Each row has a class, written as a number after it.
[ 146   -3  527  -38 -174  110  307  138   -8 -261 -264 -326 -281 -213
  173   84 -493 -155  -64  -70  237   28 -163  -68  202  184 -411 -158
  261 -385  126  144  -20  -70  -11  -88 -114 -221  412]
2
[   9  -37   68  -30   49   62   71 -122  -19 -128 -129  -92 -190 -111
   60   86  -99   35   49  114  217  103   84  153  227  -78 -106   39
  113   20   39  -40 -250    8   65 -102 -220  -59  249]
0
[ 331   41   86  -72  -61 -164  138   43 -174   69   53  112  -11  -37
  -11  -51 -105 -290 -168    6  -65  -75  158  267  -41 -183  -45  -36
 -133  132   89  -53  -62   14 -119  -77  -36  109   -6]
3
[-318  262   78 -342 -138 -121  -66   66  108 -412 -227   31  120 -350
 -175   99  220 -289 -103 -231 -104  334 -169  -61 -319  140  148    4
  -13  298  -58  104 -764  -86  137  128 -170  -90   46]
2
[ -31 -156   31  -27   40  148   58  114  -22   10  -95  -82 -150  -27
  -12  -69  -28   81  150  -32   65   56  -19   62   26  -37    1  -62
  111  -28   44  -23  -26   10   27  -20 -158 -167   60]
6
[  46   -7 -185 -116  -50 -154  -96   71 -317   -4  -60  168  -18 -131
  -86  151  -25 -261 -292 -137   56  208  102  -29   93  -73   43 -120
  -51   78   94  -74 -171  -47 -227   15  280  224   72]
2
[-302 -249  216  -98 -146  280 -253  180   26  -29 -161  -76 -104  -58
  163  115  -82  -16  229  -76   44   95  -72 -815  157   85   83  220
 -127 -166 -375  -19  -84  -75 -138 -145  274 -135  253]
7
[  56  -27   45 -189  128  138  231   67  -51   70 -120    5 -190   12
   29  -69  -89   -9  135   31  -31  148   25  139  133  -94  -63   -3
   13  -62   86 -107 -156  -17 -195   15 -200 -207  172]
4
[ -44  297  106  -73  -75  183  230 -149   40 -159  -74 -195 -257  191
   72  100 -217  -35  -97  298  -45  258 -133 -592  336  -10 -194   65
   73 -545 -212 -366  176 -198  -23  251   40   72  220]
5
[ 238  -68   27    2   36 -212  103   96  116   84  -97  126  218   31
 -195 -240   66 -262   -6  -51   14  108  257   -5  212 -145  197 -187
 -127  139   28  197 -242   53 -194   55 -133   11   93]
4
[ 161   71    0  154  116 -117  140    3  172  110  237    1  -13  -11
 -102  -85  -94 -128   52   56   42 -120  129  -31   27 -240   57   38
   47  -24  -80  -76 -234   80   25 -283   93  -48 -175]
7
[ -74   33   32  -64  107   73  189   36   94   12 -161  -32  -88   15
  -49  -98  -39 -172  114   43   98   14  185   57   38 -110   66   -6
   14   22    4  -49 -138   25 -125   63 -139 -112  242]
5
[ -92   29  141   -3  -68 -267 -499  128  -53  165 -138    9  -59  222
  343  -79 -396  -35   65   25  442  -36  235 -535  -52  -46    0 -162
 -115  -52 -172   -3 -235 -255   40   10 -100  109  385]
8
[-127  -26  -91 -193  105  128   62  -23   60  -93 -129  -18 -150 -169
  -35   51  107  -34   72   56   70  123  103   49  169  -87   16   92
   89  125   -6  -93 -152   63   78  -43  -93 -169  174]
3
[  14 -190  125   15    3  264  192   66   73   59  -47 -108 -131 -182
   63 -101   -4  -62  136  -70   53   20   34  -23   14 -154   35   65
  -15  -59   20  -97  -26  138  -26  -78 -198 -169   86]
3
[-321   26  -76  219 -261 -222 -401  -10  -25 -151  136   23 -107   -6
  319  117 -349  133  137  365  370  100 -376 -539   95  -16 -307  118
 -117  -89 -214 -325  -38    5 -206   91  284  -73  324]
3
[  -2  324   51 -177  -12 -182   67   68  394 -133   -1  205   27  100
 -196  122  -26 -139 -129   81    1 -127   57  211  179   42  158   65
  174  364   52  -30 -323 -145  110 -123  -29  128   -8]
9
[ 179  -96 -226  -38   59 -143  273 -203  139  156  107   24 -110   67
 -436   78  273 -179  135   37 -193 -373  257   25  320 -193  383 -202
   33   83  -93 -226  -29  111  230 -170   77  -31 -257]
0
[ -29 -146   32  -26    1  197  -57   44   55  -21  -26  -39 -161  -35
 -112   51   43  -19   88  -17   65   45  112   72   31 -118   26   92
   -9   57  -94  -23   92  -55  103  -78 -168 -171   81]
4
[ 191  285   29   54 -114 -353  -36    7  327  -78   96   87   -6   60
 -127  103 -231 -348 -106   -1  335  -45  242   90  214   23  176  -95
   94  258   66  -21 -355 -114   -3   69   68  112  -13]
1
[ -35  145   27  -24 -286 -317   64  322  146    0 -213  220  -13 -206
   34  343 -428 -365 -122  -22  301 -102  119  335 -239 -122  141  -65
   87  150  151 -252 -227 -129  -64  -78 -125   86   89]
6
[ -49   25   -2 -158  -64  -40  207  166  -29   69 -101  230 -127  -58
   24  -18  -57  -23   69   57  145   35    8  221  -15  -96   66  -15
  107  -85  170 -114 -165   15 -154   49 -113 -101  196]
7
[  26 -130 -147  -39  -28  123  119  148 -201 -117   49 -138  -86  -70
   93  -10   72  102   56   54   41   80    8  180  144  -42    0  -37
  145 -147  -33  -34    3  123  112 -289   29 -231  117]
7
[ 224  107 -257   60   -4 -238  -51  -33 -101 -190  -57  -43  133  108
  -78  317   84 -139 -188  148   72   20   98  168  255  -10   13  -28
  172   75   41  108 -105  -12  259 -197  141  151   39]
1
[-129  320 -157   13  132 -381   48 -208  345   95  319  231  238 -120
  -42  -58   30   14 -130  127  -61 -192   58  410 -200    1  -93  -99
 -125  117  -47  188   37  125  -15   30  190   47  -19]
4
[ 134  282 -142  313 -102 -255  255  152  166  138  131  211  -30  143
  -41   33 -346 -144 -139   74  310 -261 -115  214 -287  -99  -34  -20
  181   42  229 -134 -202 -152 -248  -43  135  -80  -54]
2
[-130   67  338   78 -207  178 -520  406 -319   74   55 -146 -125  343
  335  225 -130  270  121   70    6    1 -356 -111  139  158 -338 -161
   -7 -103   14   24  -34    3 -325 -202  304 -129  185]
1
[ 133  121 -107  -95  -94  -53 -225   99 -163  182  -16  291  -59  109
  166  143  -10   58 -125   84  220   48   92  282   50 -134  -68    2
   35   85   81 -143 -182   34 -169  -37  103  141   58]
9
[  98   46 -353  -42  -19 -438  331 -137  206  -19   91  -51  190   89
 -183  261 -109 -204 -135  214 -101 -280 -236  117  283   58  236 -136
  -76  161  380 -215  -87   61   47   -4  157  -44  -94]
9
[ 133  237 -350   19  127 -331  102  -13   84   16  223   43   29   61
  -80  -39   13 -105 -118  160   15 -163    9   40  179  -97 -107 -105
  124  181    5  -29 -127    4   62 -268  140 -121  -65]
2
[-150  -22  147 -119   89 -400   46   93  176    1  446  103  274  168
  115 -144  -25 -378 -144  -79 -212  149   29 -415 -504 -167  295  -52
 -307 -191 -367  225 -145  -30 -132  -82 -210   11    3]
2
[ -34  -96  -47  -58  -16   75  199  125  -14   81  -86  102   16   35
   70   16    6   68   98  110   76   67  -75  222  -78 -107   55   80
   19 -100   52  -10   69   77  -90   84 -119  -71  241]
7
[ -95   34  -50  -34   17   90  109   34  -60  -54  -25   14 -143   23
    2  -26   -3   10   89  129   61   59  -57  -93  177  -83 -125    0
   70   -9   -6 -200   14   -6    3 -111 -184  -50   79]
5
[  96  -31  -87    1   75    3  101   57 -129  -28 -149 -135  -91  -93
  116  -70  -50   34  122   80  202  -21   35   87  148 -112  -49  -39
  122   26 -101  -76 -140   84  -34  -18  -72 -127  189]
7
[-364  -15 -170   -8  221 -334 -181 -272   16  473  133   64  -28 -190
  762  -41 -195   56  -48  -19  193 -478  -61 -899 -254  -93   61 -120
 -291 -445 -120 -275  215   80 -390  157  -88   39 -104]
9
[ 127 -166  -51  -27   68  117  117 -112  -78  -60 -107 -177  -43   85
  -52 -101  181  -79   47   52  108  -35  155   47  257  -73  150  -37
   19   95   22   67 -124   92  -16  114  -97 -107  247]
0
[  -9  187  -55  -45  120  -47  118   67  120  164   98  296   75   45
  -52   63  120  -98 -169   76   56   48   99  195 -252 -294  -19   87
    7   -7  -38   14 -201   91    3 -158 -119   83    3]
9
[ -21 -128  -93 -102   44   48  123   45 -153    6  -36   81 -164  -62
  -33  -42  162    5  -53  -15  -20   81 -152  156  -55 -161    3   97
   45  -17   53  -74  -63   73   89   -1 -162 -102  108]
9
[  49  -99 -106  -99   77  -32  258 -118   14  -18  -92  -45  -64 -146
    1 -228  -21   30   24   74  109  -65   21  173   86   14   28  -41
  130  -12  175   22 -209   75   14  167  -23 -248  121]
6
[ -30  -80  -54   -6   46   36  163   23  -86  131   25   25 -144  -26
    9  -28   44   24   76  114  120   -9   18  142    3 -187  -46  -76
   14 -190   46  -48  -97  129  -13   11  -82 -149  231]
1
[  63  507  123   80  -34  -60 -260   87  436  195 -272 -203  216  -83
  246  -92 -242   66  498  -87  261 -112  133 -283  -63  214 -242 -262
  151 -151  178   16 -617  313  146 -131  272 -268 -182]
8
[-115 -176   93    6  -20 -288  -69    6  -85   89 -201  -33 -211 -152
  -50 -188 -148   38  548 -120   -1 -121 -271 -228  210   43   39 -291
 -129  238  -80 -282 -385  142 -285  191  -14 -148   13]
0
[  77  194 -210 -196  207 -162  186  166  -76  188   28  261   43  -20
 -146   12   72 -227 -255   -7  -21   12   73  198  115 -185  -33   -4
   83  238   45  -40 -194   82 -119  -10  296  124   70]
1
[ -60  -17  103 -102  -34   62   90   44  138  -45  134   79 -125  -43
  -85   26   69  -19  -63  133  123   74   12  144  -10 -137  -51   63
   69    3   16   42  -26   14  136  -37 -196 -202   91]
8
[  63   77  114  141 -113 -161  174  136  137   -5  -27  140  171   43
   23  354 -483  127  -49  231  210 -125   88  203 -243  -14    5 -137
   13 -124  -27  -67  -95 -226 -173 -233 -127   53 -215]
1
[-165  104    0  -97 -101 -156  160 -210   50 -428  356   -7  325   94
  188  316   -6   57    4  274 -100  212 -440   56   -8  161 -101   98
  159 -266  130  -58 -338  247  400 -312  -92   51  -43]
4
[ -56  -99   46   17   56  123   52  105   53  -75  -68  -27 -131  -83
   53  -35    0  -53  162  -26  155   47   82  126  -40  -75  -12   32
   85    5   70   41  -25   93  -71  -83 -153 -152  184]
3
[ -41  -95  -95 -144   26   29   53   93  -70   52 -106  114 -144 -152
   55  -50   23   31   27  -27   71  114  -29  145  -41 -137   31   58
  104   40   57 -115 -119    3  -73   50 -193 -138   89]
2
[  37  160  -76  132  -84 -258 -124 -422 -502 -117   86   56  -90  238
  269  110  -22 -108 -351  160  274  216  121 -288  319  -71   35  -46
    7 -173 -425 -186 -135   -3  -58  334  105  438  317]
0
[  90  -93   90 -141  -94   24   78  127  445 -289   84 -142  -90 -211
   99   97 -203 -281   29 -284  588   45   15  -98  205  161  320  -70
  346  345  186  -41 -717  -67  -85  -95 -172 -241 -117]
2
[-165  154  -85 -211  -86  -84 -308  104  260 -229  120   90  -78 -378
  -94  -10  122 -271 -224  -63  -59  130 -176 -497  -83  -83 -114  311
  -85  339 -278  -22 -195 -211   84  -27  237   22  -79]
6
[-255  235  163 -191 -110  -33 -121 -149 -134   49   67 -107 -400 -210
    1  530 -150 -208  100    6   32   45  131 -235    3 -133 -276 -270
 -341 -135 -514 -215 -272 -107  249 -465 -112   87  257]
7
[  25 -201  -11  -44 -107   31  276   55  -76   44  -62  122  -98 -131
  -43  -95   26  -48    8   11  137  -27  -74   71  134  -64   28  -48
  -23  105  121  -35  -76   24  -28    9 -211  -99  161]
8
[ -53  101   15  -94 -193 -157 -407  119  161   12  166  -93  -92  -52
  164  138  107  -73 -149  -20   76 -106   -8  -96  175 -148  206 -157
  104   21 -141 -223 -275  -42  193 -113   50   15   37]
4
[-349 -154  -23  159  213 -311 -616  -28 -338  -72  212 -251  112  148
  129   13 -105   90 -493  117  190  -39 -104 -344  -57   60  -91 -110
 -158  -48   57  379   86 -122 -179  193  528 -122  308]
1
[ -73   64  -86  -86   14  -84  374   11   89   -1  111  -25  -58 -135
 -194   36    9 -299 -198  -14 -278  -70  -82 -123  148 -124  215   48
  -37  168   -2 -286  -36  -64  103 -107 -165  -74 -203]
6
[  43  -69  -69  -24  116  151  141 -138  -70 -127  -61 -153 -106 -198
 -112 -126   51   -4  -55   99   53   52  156  100  210 -105  -82   66
   18  143  -19  -34  -52   53  119  -39  -64 -154  122]
3
[ -69  154  251 -223  302 -150  -89 -416 -203 -260   24 -119 -121 -375
 -476 -409  196 -346  -72   60 -123  180  284 -790  365 -165 -288 -105
 -184  -77 -207  144 -579  153   30  108  267  -21   72]
7
[  20  109  -98  -74  193 -327 -248 -205  -74  -72  -44  218  111 -175
   99  -52  -29 -174 -179  -59  184   46  373   59  216   12   33  110
   13  440   14  141 -167   13   75  -25  -47  328  -11]
8
[ 172  156 -125  -52 -118 -397 -318  167  -76  -31  193   30  107  190
  331  161 -229    3  -30 -123  111  277  -32 -120 -203  176  121 -299
   19 -338 -135  -12 -163  -50 -250  136  428  122 -228]
1
[ -46  223  148  245 -214 -139 -207   -8  192 -163  172  -53  -36  263
   11  411 -392  -42 -169  193  454  349  -18 -120  329   19 -127 -149
   54  -97  -29  -34 -301 -142   14 -150  135  203  302]
0
[ 282   42  270 -140 -372  -76   14 -124  329 -103 -114 -141  146  201
  501   -3 -315 -171  203   79  467 -213  387 -263   34  137  417 -105
  -48  -69 -274  -98 -392 -124  -29  187 -418   39  158]
0
[  32 -136  103   70   50  175   81   12 -183 -102 -127 -148 -199  -88
   44  112 -170  177   19   25  161   53   92   98  209   11 -107  -98
  142 -195    3   69  -65 -107   27 -298  -53    9  179]
7
[ 316  -24  -94  -49  142 -195  101  100 -229    6 -171  230   75    0
   24   84  -73 -135 -107  -28  130  181  187  410   63  -68 -153  -80
   78   52  180  252 -105   82 -346  -84  174  177  138]
0
[   4   18   54    8   72   95  126   98  -35   72  -68  -81 -178  106
 -142    3   23  -63  153   49   89  -73   34  107   80 -137    3  -94
  105  -89  191  -34 -141   64   11  -65  -65 -154  202]
7
[ -38   30   76   85  137 -116  -57  130  -16  294   46  311  116 -263
   40   -7  -93 -298 -225  -61  184    2  264  183 -417 -400  -39   79
 -166   66  103   31 -240  208 -475   -1  218   98   39]
3
[  91  567  -38  -63  -54   36    9  186   94  -80   62    2  -36 -117
  206  284 -227 -308 -358  152  118 -120  172  247   62 -140 -247  177
  167  182  289 -305   14  -22  -51 -305   63   93  -33]
3
[ -98   95 -227 -318   91 -397   87  204  381  158 -234  416   73  -86
  120 -258   -9  114  187 -257   94  116 -150  236 -326  161  277  -98
  328  -40  294  127 -669    6   45  175  258  -67  143]
3
[ 295  290  -98  -48  -87 -115  279  120  -27  184   51   67   -4 -109
  -65  -53 -193 -325 -235  129 -140  -19   41  137 -120 -304 -134   19
 -147   -5  254 -312 -104  -38 -134  -25  -42    4 -155]
6
[ 169  170 -181   59   72 -319  473  -64  149   16  141  182   52   40
 -344   39  -35 -242   14  167  -37 -442 -308   97   41  -59 -111  -25
  193  239  378 -106 -337   84  -57 -172  165 -141 -210]
2
[-317  140  564   49  125  -18 -182 -254   73    8  106 -165  -26 -164
  -53  253 -150 -349  -26  145 -107 -120  -90 -604  331 -192 -198   54
 -320  129 -159 -249  -54  278 -456  210  114  218   27]
0
[ 178   89   81 -101 -208 -142 -436   24  326 -304  -43   74   26  -15
   84 -220 -256  -22  182   20  301  296  222 -363 -264    6   41  203
  261 -486  135  -51 -325 -135  379  114   68   46  -71]
4
[ 171  149  -61   30  213 -130   10   54 -170    2  -25  151  102  258
 -137  -12  175  -32   56   12  -47  -61    2  164   61  -62  -31 -154
  197  164  166   67 -290   65 -148 -111  -38   64 -182]
4
[  -3  193    9   71   76  -15  230  117   54  331  123  105  -84   17
 -119  316 -170 -260 -125   80   39  -57    7  -91 -127 -341 -130  -72
 -121 -179   45 -221 -159   20 -147 -217   80   69  -11]
1
[-155  197  227  -69 -171    7 -500   83 -350 -204  -97 -414 -136  141
   89  319 -387 -152 -410   15 -150  332  -88 -385  105   47  -46   26
 -240   15 -168 -286  170 -386  -75  274  108  128  163]
2
[ 114 -192 -179   92   98 -227  150  -94   56   41  284   59  -51  151
 -178  145   36 -119 -141   95  235 -154  -14  -93  312  -19   45 -283
    4 -128   72  260  148    2 -229  -30  409   82  209]
7
[-101  383  -41    0   44 -126  123  131  301  -40   51  -58 -134  171
 -219  -12  101  -86   11  157   43 -440 -151  -54  -59 -131  -19 -207
  181  118  -32 -132 -349 -107  176 -165  -39  -62  140]
9
[ -50 -236  -64  254 -146 -120 -465  -13 -449   44   90  157  -42 -118
  522 -142   52  235  -26 -103   53  493 -354  -58  529   10 -122  313
  105  137 -219  -87   -7  322 -109   14  132  101  128]
2
